Below are the code and all the weights of a small trained network. Each question names an input and a target symbol and asks about switching units off, where a switched-off unit gives its printed mean instead of its output.

import numpy as np


def w(rows, s, z=0):
    codes = np.array(rows[::2]) - 128.0
    scale = np.full(codes.shape[1], s)
    scale[-1] = z or s
    return codes * scale


def norm(h):
    return h / np.sqrt((h * h).mean(-1, keepdims=True) + 1e-5)


def f(y):
    return y / 2 * (1 + np.tanh(0.7978845608 * (y + 0.044715 * y**3)))


def softmax(a):
    e = np.exp(a - a.max(-1, keepdims=True))
    return e / e.sum(-1, keepdims=True)


def log_softmax(a):
    a = a - a.max(-1, keepdims=True)
    return a - np.log(np.exp(a).sum(-1, keepdims=True))


def net(x, mask):
    ids = ['γδεζηξπτφ'.index(c) for c in x.split()]
    T = len(ids)
    res = E[ids] + P[:T]
    r = norm(res)
    for j in range(3):
        rows = slice(3 * j, 3 * j + 3)
        q, k, v = (r @ M[0][rows].T for M in (Q, K, V))
        z = softmax(np.where(np.tri(T) > 0, q @ k.T / 3**0.5, -1e9)) @ v
        o = O[0][rows]
        res = res + np.where(mask[j], z, o[:, -1]) @ o[:, :-1]
    y = f(norm(res) @ A[0][:, :-1].T + A[0][:, -1])
    res = res + np.where(mask[3:19], y, B[0][:, -1]) @ B[0][:, :-1]
    return log_softmax(norm(res)[-1] @ U[:, :-1].T + U[:, -1])


Q, K, V, O, A, B = {}, {}, {}, {}, {}, {}
E = w([
[121,189,125,109,138,145,98,154,75,129,172],'γ',
[132,102,119,83,189,80,102,160,119,85,161],'δ',
[16,149,127,3,141,131,99,142,182,134,97],'ε',
[110,159,188,95,127,131,208,192,129,201,43],'ζ',
[185,126,113,89,61,132,80,151,155,131,164],'η',
[176,162,104,154,112,99,88,172,142,105,67],'ξ',
[91,140,58,209,192,131,86,136,99,77,115],'π',
[143,163,131,152,84,84,159,64,182,81,140],'τ',
[147,72,89,168,98,201,195,110,162,117,142],'φ',
],0.0031)
P = w([
[163,172,172,112,202,145,118,188,204,137,188],'0',
[77,106,186,183,72,138,85,226,122,86,138],'1',
[156,165,131,67,193,167,136,102,101,55,86],'2',
[148,171,78,118,151,117,153,152,182,165,164],'3',
[58,99,121,186,53,103,133,158,92,108,113],'4',
[119,130,87,93,143,139,147,51,82,86,66],'5',
[140,147,23,132,118,87,173,113,141,187,142],'6',
[47,98,75,207,2,74,136,143,90,136,98],'7',
],0.0037)
Q[0] = w([
[104,34,237,174,101,186,87,97,83,61,94],'h0',
[37,112,99,208,31,95,141,202,169,162,161],'h0',
[167,92,235,189,202,171,98,148,182,153,172],'h0',
[83,149,28,178,10,76,160,171,104,176,142],'h1',
[133,91,188,104,130,145,101,10,59,95,90],'h1',
[79,64,254,199,68,114,72,164,122,118,153],'h1',
[78,175,6,157,70,74,161,159,138,156,122],'h2',
[202,163,57,15,200,155,158,82,104,134,144],'h2',
[110,126,137,130,85,111,133,217,206,207,179],'h2',
],0.0068)
K[0] = w([
[145,181,177,59,174,121,85,177,151,149,209],'h0',
[176,104,20,190,120,107,174,147,125,188,174],'h0',
[209,148,196,163,142,194,116,187,158,84,158],'h0',
[92,116,1,135,84,87,144,78,129,161,149],'h1',
[120,154,193,79,200,114,123,196,120,182,109],'h1',
[119,164,87,90,173,111,25,156,187,107,216],'h1',
[124,95,30,178,75,82,158,79,117,173,117],'h2',
[67,55,108,76,85,184,76,78,173,72,86],'h2',
[218,121,108,183,94,121,128,125,91,123,103],'h2',
],0.0069)
V[0] = w([
[140,189,157,44,85,105,63,166,107,174,134],'h0',
[71,144,89,123,177,107,93,105,73,127,169],'h0',
[122,62,166,56,117,155,170,132,134,148,185],'h0',
[52,99,88,128,175,73,112,136,145,105,115],'h1',
[166,121,87,211,204,180,72,161,83,113,166],'h1',
[77,136,97,79,138,181,141,183,106,210,65],'h1',
[145,67,122,139,124,127,89,140,181,84,78],'h2',
[104,124,99,71,123,74,153,166,160,156,2],'h2',
[232,106,105,149,108,102,55,98,113,88,151],'h2',
],0.0047)
O[0] = w([
[115,128,163,178,80,102,119,33,97,177,200,240],'h0',
[178,161,199,124,73,73,120,152,122,69,182,177],'h0',
[87,101,55,148,118,73,176,86,86,65,156,2],'h0',
[180,128,181,65,140,177,106,170,119,82,93,169],'h1',
[88,91,83,19,3,103,89,96,155,129,56,251],'h1',
[155,6,150,206,135,82,135,164,137,127,31,212],'h1',
[156,54,116,93,180,178,131,134,72,101,169,100],'h2',
[51,122,103,32,131,176,59,46,120,113,216,162],'h2',
[132,91,196,88,197,109,209,215,92,199,126,26],'h2',
],0.0042,0.0011)
A[0] = w([
[145,122,90,60,148,144,175,133,110,53,120,80],'n0',
[90,77,179,108,58,100,134,142,43,88,138,81],'n1',
[165,173,112,82,118,74,122,91,128,104,99,96],'n2',
[106,95,116,162,142,105,165,90,155,179,199,73],'n3',
[149,107,107,122,187,102,197,176,133,178,108,110],'n4',
[84,168,76,118,77,159,114,125,130,183,108,124],'n5',
[179,67,148,150,129,222,168,84,108,122,98,71],'n6',
[156,57,254,230,163,168,105,134,69,58,107,43],'n7',
[119,51,204,82,127,190,78,96,101,223,163,3],'n8',
[84,94,125,162,101,144,128,167,100,28,66,96],'n9',
[53,163,157,180,115,150,134,185,57,114,183,61],'n10',
[83,92,84,209,140,128,141,74,115,163,105,68],'n11',
[114,167,190,119,87,164,124,151,105,80,133,64],'n12',
[92,134,84,114,172,163,100,170,148,155,154,102],'n13',
[143,83,132,92,109,82,113,144,171,165,202,99],'n14',
[178,108,178,126,139,153,108,179,117,155,78,82],'n15',
],0.0057,0.0053)
B[0] = w([
[132,99,125,202,101,81,123,124,136,163,96,157],'n0',
[154,168,137,128,192,142,134,136,183,151,173,210],'n1',
[108,100,114,152,162,167,135,147,140,112,154,168],'n2',
[117,138,87,80,117,116,133,160,75,151,98,127],'n3',
[104,135,127,139,115,160,115,93,129,76,119,177],'n4',
[152,92,148,146,175,128,120,116,116,99,137,255],'n5',
[118,189,180,155,73,79,108,173,146,119,149,116],'n6',
[112,125,199,165,179,150,160,212,113,2,144,203],'n7',
[213,70,180,164,161,176,125,62,119,162,77,134],'n8',
[134,172,142,106,139,147,158,109,45,163,141,240],'n9',
[143,74,91,131,130,120,123,127,174,98,78,158],'n10',
[154,98,150,92,181,99,106,175,145,132,162,157],'n11',
[123,156,86,140,158,154,185,106,137,134,109,137],'n12',
[152,138,141,169,94,107,176,105,147,135,100,179],'n13',
[124,132,154,166,143,160,142,134,82,91,85,149],'n14',
[112,101,128,78,101,118,127,149,135,112,163,141],'n15',
],0.0067,0.0022)
U = w([
[128,165,185,186,49,54,124,118,140,168,133,109],'γ',
[144,222,115,105,177,181,171,125,165,172,190,57],'δ',
[118,118,194,168,166,140,138,187,110,41,145,226],'ε',
[79,104,105,122,105,152,58,53,119,79,185,193],'ζ',
[125,57,93,114,209,41,113,158,151,186,166,58],'η',
[187,80,196,145,162,177,123,72,128,176,94,206],'ξ',
[154,119,137,29,70,147,98,194,156,114,99,222],'π',
[125,106,59,179,125,134,166,120,203,88,40,2],'τ',
[94,137,95,101,122,127,165,136,3,155,82,65],'φ',
],0.0053,0.00073)

Each question gives the input, a string of symbols that net reads in full, and the target symbol t.
The units are the heads (3 rows each of Q, K, V and O) and the neurons (one row each of A and B). Each row of codes is followed by its name. A weight is (code - 128) times the scale printed after its matrix; where a second scale follows, it is the last column's (O, A, B and U).
mask holds one flag per unit, heads first, then neurons. A switched-off unit (its flag False) gives its mean, the last column of its rows in O or B, instead of its output. The means were averaged over made-up inputs and are rounded, as every weight is.
A unit's drop is (log p(t) with every unit on - log p(t) with that unit switched off) / (log p(t) with every unit on - log p(t) with every unit switched off).
The circuit of an input: a set's keep is (log p(t) with only the set's units on - log p(t) with every unit switched off) / (log p(t) with every unit on - log p(t) with every unit switched off). Starting from the 12 units with the biggest drops (on a tie, the unit counted first), units are removed one at a time, each time the one whose removal leaves the highest keep (on an exact tie, the one counted first), for as long as the keep stays at least 0.8.
units of the circuit, in order: the units of the circuit, biggest drop first
unit that matters most: the unit with the biggest drop
k most important neurons: the k neurons with the biggest drops, biggest first
heads that matter: for each layer, one digit per head in row order, 1 if its drop is at least 0.15 and else 0, layers parted by /
input γ φ γ τ, target τ: unit that matters most => h0
input γ γ η γ ξ η δ, target ξ: units of the circuit, in order => (h0, h2, n8)
input π φ ζ φ φ φ, target ε: heads that matter => 010
input η δ π η, target π: heads that matter => 100
input τ τ ξ τ η, target τ: heads that matter => 010
input τ π γ ε ζ τ, target ε: heads that matter => 010
input γ γ τ ξ η, target ξ: heads that matter => 000
input τ ξ γ ξ τ, target ξ: heads that matter => 101
input η η ξ γ ε ζ γ, target η: heads that matter => 011
input π γ ζ ζ φ τ η ξ, target η: heads that matter => 000
input δ π ξ γ ε γ, target ζ: heads that matter => 001
input ζ ξ ζ τ γ π ξ, target π: heads that matter => 100
input γ η ε, target ζ: heads that matter => 001
input ζ δ ξ φ η, target φ: units of the circuit, in order => (h0, n9)
input γ ξ ξ γ γ τ η, target δ: units of the circuit, in order => (h1)
input ξ φ τ ξ γ ξ π τ, target π: units of the circuit, in order => (h0, h1)
input τ τ ζ δ δ γ γ, target ε: 2 most important neurons => (n14, n2)
input ε τ δ ε ζ ε τ ε, target τ: units of the circuit, in order => (h1, n10)
input ξ π ξ φ π ξ γ δ, target γ: units of the circuit, in order => (h2, h0)
input ξ η ξ γ γ ξ ε γ, target ε: units of the circuit, in order => (h1, n7)
input τ φ τ γ φ τ δ τ, target δ: unit that matters most => n1
input ε δ τ η γ, target η: 2 most important neurons => (n11, n10)
